Below is a small trained network, with its code and all its weights. Each question gives an input and a class and asks what happens when units are switched off, that is, made to give their printed mean instead of their output.

import numpy as np


def w(rows, s, z=0):
    codes = np.array(rows[::2]) - 128.0
    scale = np.full(codes.shape[1], s)
    scale[-1] = z or s
    return codes * scale


def norm(h):
    return h / np.sqrt((h * h).mean(-1, keepdims=True) + 1e-5)


def f(y):
    return y / 2 * (1 + np.tanh(0.7978845608 * (y + 0.044715 * y**3)))


def log_softmax(a):
    a = a - a.max(-1, keepdims=True)
    return a - np.log(np.exp(a).sum(-1, keepdims=True))


def net(x, mask):
    res = np.array(x, float).reshape(1, 6) / 4 @ E
    u = 0
    for l in range(3):
        y = f(norm(res) @ A[l][:, :-1].T + A[l][:, -1])
        res = res + np.where(mask[u : u + 9], y, B[l][:, -1]) @ B[l][:, :-1]
        u += 9
    return log_softmax(norm(res)[-1] @ U[:, :-1].T + U[:, -1])


A, B = {}, {}
E = w([
[127,128,127,128,128,127,128],'x0',
[5,74,126,198,190,102,93],'x1',
[162,111,134,163,63,97,52],'x2',
[133,174,129,209,90,41,253],'x3',
[128,129,129,128,128,128,129],'x4',
[112,235,140,175,159,158,93],'x5',
],0.006)
A[0] = w([
[176,183,246,193,196,169,105,126],'L0N0',
[61,107,128,109,158,83,97,127],'L0N1',
[178,156,122,38,96,204,116,168],'L0N2',
[102,202,140,158,126,180,117,47],'L0N3',
[122,108,143,204,123,72,205,187],'L0N4',
[170,182,119,196,76,151,169,177],'L0N5',
[141,91,171,191,5,125,68,3],'L0N6',
[157,3,125,120,111,84,174,105],'L0N7',
[145,111,204,114,225,183,210,30],'L0N8',
],0.0074,0.0021)
B[0] = w([
[212,53,109,69,170,100,76,176],'L0N0',
[103,163,126,220,150,193,67,175],'L0N1',
[89,136,155,163,84,181,158,244],'L0N2',
[205,185,140,126,163,69,90,149],'L0N3',
[93,144,188,111,57,81,108,253],'L0N4',
[165,140,182,77,118,111,156,228],'L0N5',
[105,179,1,79,88,108,87,184],'L0N6',
[201,118,139,120,238,141,130,215],'L0N7',
[60,93,43,56,77,56,90,173],'L0N8',
],0.0073,0.0045)
A[1] = w([
[181,157,146,7,100,173,183,225],'L1N0',
[161,215,106,163,171,106,101,162],'L1N1',
[79,114,178,152,123,175,64,100],'L1N2',
[60,159,72,56,191,129,223,96],'L1N3',
[133,184,170,100,81,186,216,4],'L1N4',
[169,1,78,155,149,103,202,179],'L1N5',
[122,227,127,170,153,117,123,137],'L1N6',
[175,77,135,112,137,189,109,111],'L1N7',
[161,159,163,110,63,133,107,82],'L1N8',
],0.0076,0.002)
B[1] = w([
[110,84,106,227,165,142,110,255],'L1N0',
[112,58,174,66,208,89,110,153],'L1N1',
[66,112,173,112,70,159,212,168],'L1N2',
[217,148,39,108,63,131,63,160],'L1N3',
[191,137,144,170,49,139,124,183],'L1N4',
[184,199,196,131,230,45,3,157],'L1N5',
[166,158,98,132,237,108,106,148],'L1N6',
[150,174,181,87,192,90,141,160],'L1N7',
[103,80,69,158,201,180,218,169],'L1N8',
],0.0069,0.0068)
A[2] = w([
[181,158,136,102,105,149,119,68],'L2N0',
[134,138,188,132,103,109,161,132],'L2N1',
[190,152,139,124,134,170,168,231],'L2N2',
[134,138,9,102,94,97,94,126],'L2N3',
[103,85,164,73,116,198,106,214],'L2N4',
[131,130,123,145,108,56,170,55],'L2N5',
[137,177,33,108,104,95,66,187],'L2N6',
[135,177,165,111,151,77,150,250],'L2N7',
[39,115,137,139,167,89,110,76],'L2N8',
],0.012,0.002)
B[2] = w([
[154,2,115,205,126,167,171,159],'L2N0',
[78,179,120,104,131,208,109,192],'L2N1',
[68,68,97,138,128,90,128,234],'L2N2',
[24,158,12,142,178,119,141,220],'L2N3',
[102,242,160,94,98,59,135,253],'L2N4',
[61,234,147,75,123,155,99,234],'L2N5',
[118,95,48,60,137,87,174,227],'L2N6',
[115,82,146,85,158,172,51,233],'L2N7',
[230,56,83,197,47,169,242,243],'L2N8',
],0.008,0.005)
U = w([
[157,82,128,220,77,199,202,203],'0',
[79,234,200,88,94,137,133,223],'1',
[95,142,6,99,134,96,144,58],'2',
[220,99,166,106,214,88,81,5],'3',
],0.019,0.0017)

Each question gives the input, the list of numbers given to net, and the class t.
The units are the neurons (one row each of A and B). Each row of codes is followed by its name. A weight is (code - 128) times the scale printed after its matrix; where a second scale follows, it is the last column's (A, B and U).
mask holds one flag per neuron, layer by layer. A switched-off neuron (its flag False) gives its mean, the last column of its row in B, instead of its output. The means were averaged over made-up inputs and are rounded, as every weight is.
A unit's drop is (log p(t) with every unit on - log p(t) with that unit switched off) / (log p(t) with every unit on - log p(t) with every unit switched off).
The circuit of an input: a set's keep is (log p(t) with only the set's units on - log p(t) with every unit switched off) / (log p(t) with every unit on - log p(t) with every unit switched off). Starting from the 12 units with the biggest drops (on a tie, the unit counted first), units are removed one at a time, each time the one whose removal leaves the highest keep (on an exact tie, the one counted first), for as long as the keep stays at least 0.8.
circuit, biggest first: the units of the circuit, biggest drop first
most important unit: the unit with the biggest drop
top k neurons: the k neurons with the biggest drops, biggest first
k most important neurons of layer l: the k neurons of layer l with the biggest drops, biggest first
drop of u: that unit's drop, to one decimal
input [-3,-6,6,-2,-8,6], class 0: most important unit => L0N2
input [1,1,-1,3,-4,-4], class 3: top 2 neurons => L0N7; L1N5
input [4,7,-1,-5,-3,-8], class 3: circuit, biggest first => L0N7; L1N5
input [-5,2,-2,4,-5,4], class 1: 2 most important neurons of layer 1 => L1N5; L1N0
input [-4,-5,8,2,-6,8], class 2: top 3 neurons => L0N6; L0N7; L1N5
input [1,7,-1,-7,4,1], class 0: top 3 neurons => L2N8; L2N5; L0N5
input [4,5,2,6,-1,-4], class 1: 2 most important neurons of layer 1 => L1N0; L1N8
input [7,6,-6,1,1,3], class 0: top 3 neurons => L2N8; L0N1; L0N6
input [1,-6,-6,-3,7,-1], class 0: 2 most important neurons of layer 2 => L2N5; L2N0
input [7,-7,-6,-6,-3,-4], class 0: top 2 neurons => L0N2; L1N4
input [-6,0,-4,4,6,0], class 1: top 4 neurons => L0N4; L0N6; L2N5; L0N5
input [2,-3,-6,1,0,-8], class 3: 2 most important neurons of layer 0 => L0N7; L0N6
input [-6,4,4,6,-5,-6], class 1: top 2 neurons => L0N4; L2N5
input [5,-3,-2,4,-1,5], class 3: 2 most important neurons of layer 0 => L0N3; L0N0
input [5,-4,-4,-8,6,-4], class 1: circuit, biggest first => L2N4
input [0,8,-1,0,-4,-8], class 0: top 2 neurons => L0N1; L2N8
input [-7,6,-6,3,4,-8], class 3: top 2 neurons => L1N5; L0N7
input [0,2,-2,4,-6,-7], class 3: top 2 neurons => L0N7; L1N5
input [-7,-3,-6,8,5,-6], class 1: top 2 neurons => L0N4; L2N5
input [4,-5,-2,0,-8,-6], class 3: most important unit => L1N5
input [2,0,-4,-5,-1,8], class 3: drop of L0N3 => 0.8
input [-6,-4,8,-2,0,4], class 2: drop of L0N6 => 4.9
input [-4,-2,7,3,1,5], class 2: drop of L0N6 => 6.4
input [5,-8,3,-6,4,6], class 0: drop of L0N2 => 0.9
